[ 1.50 -1.92  0.07  3.77 -0.15 -3.33 -0.36 -1.26  0.64  3.48  0.17  0.13
 -1.13  0.10 -3.28  0.36  2.79 -2.96 -1.50  1.35  0.45  1.84  0.61  0.60
 -0.18 -0.94 -1.46 -0.77  0.37]	z262
[-0.39 -0.10 -0.40  1.74  0.59 -3.06  0.59 -2.06 -3.80  2.87 -0.35 -1.65
 -0.61 -0.08  0.25  4.07  0.38 -0.68 -1.36  4.24  2.00 -1.52  0.59  0.08
  0.28 -1.25 -1.76  1.10  1.32]	z980
[-0.88 -0.39 -1.23 -0.78  1.61 -1.57  3.07 -1.60 -4.03 -3.02 -0.06 -0.78
 -0.99  0.05  1.33  5.43  0.10  1.07 -0.90  4.12  3.62 -2.12  0.78  0.87
  0.14  0.16 -3.74  0.55  2.45]	z456
[-1.54 -0.24 -0.23  0.87 -1.26  5.40  3.62 -1.48 -3.85 -0.78 -1.78 -0.10
 -0.27  0.27  0.21  5.70  0.86  1.53 -1.50  3.85  3.97 -2.15  0.71 -0.25
  0.79 -1.25 -4.54  1.53 -0.06]	z262
[-0.45 -0.41  0.91 -0.53 -1.16 -0.19 -0.68 -0.58  0.86 -2.20 -1.15  0.49
 -1.04  2.24  1.13  0.73 -1.71  0.51 -0.47 -1.07  0.42 -0.53 -1.38 -0.24
  0.34 -0.05 -1.36  0.69  0.85]	z613
[-3.43 -0.26 -0.02 -1.17 -1.13  5.74  4.10  1.79 -0.02 -3.14 -2.20 -2.25
 -0.81 -2.18 -0.82  6.91 -0.30  3.36  1.23  5.98  3.45 -2.15 -0.08 -3.68
  0.96 -0.78 -5.95  0.04  1.87]	z262
[ 0.43  0.39  0.53  1.30  2.31 -4.20  1.90 -3.21 -3.22 -0.09  0.51 -0.75
 -1.13  1.72  1.69  5.68  2.26 -0.31 -2.58  5.58  5.31 -1.04  1.14  1.15
 -1.16 -1.72 -0.25  2.88  2.10]	z980
[-0.85  1.06 -2.27 -4.13 -1.94  0.81 -1.50  3.15 -1.02  0.42  1.34 -0.38
  0.30 -0.35 -2.06 -6.35 -3.46  2.04  1.54 -0.57 -4.04 -1.20  1.00  1.36
 -1.53  1.08 -0.22 -0.81 -1.39]	z262
[-1.77  0.26  0.73 -0.88  1.91 -0.44  0.14 -2.33 -2.04  0.00 -2.90 -0.07
 -2.12 -0.54  1.02  3.05 -0.80  0.11 -1.50  1.42  1.26 -0.46 -1.54 -0.17
  2.23 -0.90 -1.29  2.25  2.38]	z613
[ 0.87 -0.01  1.00  1.04 -1.89  3.19  0.67 -2.02 -3.02  0.28 -3.34 -2.26
  0.13  0.28 -1.45  2.64  1.16 -2.07 -1.90  2.17  0.37 -0.21 -1.57 -1.69
  0.23 -3.27 -3.99  2.11 -1.59]	z262
[-0.20  0.13 -1.20 -0.53  1.10  0.68  0.41 -1.63 -4.66 -1.59 -1.27 -2.98
  0.80  0.61 -0.47  0.91  2.43  0.57 -1.48  2.15  1.09 -1.50 -0.17  1.03
  1.25 -1.29 -1.34  1.97  0.45]	z262
[ 2.26 -0.27  2.45  1.37  1.88 -3.34 -1.75 -3.59 -1.71 -0.84 -2.24 -0.17
 -0.38  2.48  2.32  1.21  0.32 -1.15 -3.64 -2.32  1.38  0.86 -2.15  1.30
  0.89 -0.21  1.58  4.96  0.14]	z613
[-0.29 -1.09  0.67  2.31 -0.02 -2.44 -1.56 -2.78 -2.96  2.57 -0.81  0.11
 -0.59 -0.06 -1.02 -0.40  2.44 -1.67 -3.98 -0.63  1.78  1.89 -1.01  0.69
  0.65 -1.52 -0.54  2.08 -0.17]	Z307
[-1.63 -0.02 -1.98 -0.99 -1.08  1.25  0.17  1.02 -1.14  2.76  0.86 -0.98
  1.69 -1.94 -3.11 -1.64  1.77 -1.45  0.69  4.05 -1.00 -0.30  0.88  0.57
 -1.48 -1.99 -2.91  0.77  2.04]	z262
[ 0.25 -0.65  1.12  2.67  2.19 -3.31 -4.47 -1.90 -1.38  6.56  0.39 -0.76
  0.55 -1.62 -2.21 -2.34  3.00 -2.65 -3.62 -3.57 -0.56  2.73 -1.55  1.67
  1.81 -1.46  0.60  1.66  0.06]	z185
